Below are the code and all the weights of a small trained network. Each question names an input and a class and asks about switching units off, where a switched-off unit gives its printed mean instead of its output.

import numpy as np


def w(rows, s, z=0):
    codes = np.array(rows[::2]) - 128.0
    scale = np.full(codes.shape[1], s)
    scale[-1] = z or s
    return codes * scale


def f(y):
    return np.maximum(y, 0)


def log_softmax(a):
    a = a - a.max(-1, keepdims=True)
    return a - np.log(np.exp(a).sum(-1, keepdims=True))


def net(x, mask):
    res = np.array(x, float).reshape(1, 3) / 4 @ E
    y = f(res @ A[0][:, :-1].T + A[0][:, -1])
    res = res + np.where(mask, y, B[0][:, -1]) @ B[0][:, :-1]
    return log_softmax(res[-1] @ U[:, :-1].T + U[:, -1])


A, B = {}, {}
E = w([
[178,213,65,167,173,253],'x0',
[56,143,221,213,63,198],'x1',
[26,206,130,87,184,58],'x2',
],0.015)
A[0] = w([
[217,78,55,138,108,213,169],'n0',
[26,111,161,126,120,14,254],'n1',
[57,130,200,162,76,122,79],'n2',
[80,83,94,47,121,90,141],'n3',
[50,229,107,80,209,165,88],'n4',
[53,168,219,206,62,175,116],'n5',
[55,139,212,204,94,183,115],'n6',
[134,56,145,130,123,97,172],'n7',
[176,71,163,113,88,118,200],'n8',
[132,167,153,208,81,179,89],'n9',
[168,8,198,71,60,103,234],'n10',
],0.016,0.008)
B[0] = w([
[164,186,250,200,145,24,241],'n0',
[103,35,205,31,138,47,253],'n1',
[124,64,202,134,198,63,195],'n2',
[145,90,127,65,55,80,196],'n3',
[146,76,69,83,249,179,228],'n4',
[66,55,172,217,157,179,242],'n5',
[69,90,156,212,158,189,230],'n6',
[158,90,65,130,190,170,179],'n7',
[166,84,62,122,160,191,187],'n8',
[109,161,131,167,62,211,202],'n9',
[147,96,63,99,232,209,234],'n10',
],0.014,0.03)
U = w([
[201,187,4,64,210,157,255],'0',
[111,121,182,172,153,54,208],'1',
[88,118,51,147,197,223,85],'2',
[126,172,131,221,51,191,50],'3',
[76,145,45,37,74,52,43],'4',
],0.016,0.008)

Each question gives the input, the list of numbers given to net, and the class t.
The units are the neurons (one row each of A and B). Each row of codes is followed by its name. A weight is (code - 128) times the scale printed after its matrix; where a second scale follows, it is the last column's (A, B and U).
mask holds one flag per neuron, in row order. A switched-off neuron (its flag False) gives its mean, the last column of its row in B, instead of its output. The means were averaged over made-up inputs and are rounded, as every weight is.
A unit's drop is (log p(t) with every unit on - log p(t) with that unit switched off) / (log p(t) with every unit on - log p(t) with every unit switched off).
The circuit of an input: a set's keep is (log p(t) with only the set's units on - log p(t) with every unit switched off) / (log p(t) with every unit on - log p(t) with every unit switched off). Starting from all 11 units, units are removed one at a time, each time the one whose removal leaves the highest keep (on an exact tie, the one counted first), for as long as the keep stays at least 0.8.
circuit, biggest first: the units of the circuit, biggest drop first
unit that matters most: the unit with the biggest drop
top k neurons: the k neurons with the biggest drops, biggest first
drop when u is switched off: that unit's drop, to one decimal
input [6,8,-8], class 3: unit that matters most : n9
input [1,8,0], class 3: circuit, biggest first : [n4; n9]
input [1,6,-6], class 3: top 3 neurons : [n4; n9; n0]
input [-7,4,0], class 2: top 4 neurons : [n10; n0; n7; n8]
input [5,0,7], class 0: circuit, biggest first : [n5; n6]
input [-7,-1,0], class 0: top 3 neurons : [n10; n7; n5]
input [-7,-6,2], class 4: top 2 neurons : [n1; n3]
input [0,-2,4], class 4: top 2 neurons : [n10; n0]
input [-8,0,6], class 4: top 2 neurons : [n0; n3]
input [8,2,-8], class 3: drop when n9 is switched off : 0.6
input [3,-1,-6], class 1: drop when n0 is switched off : 1.2
input [2,0,-7], class 1: drop when n6 is switched off : 0.0
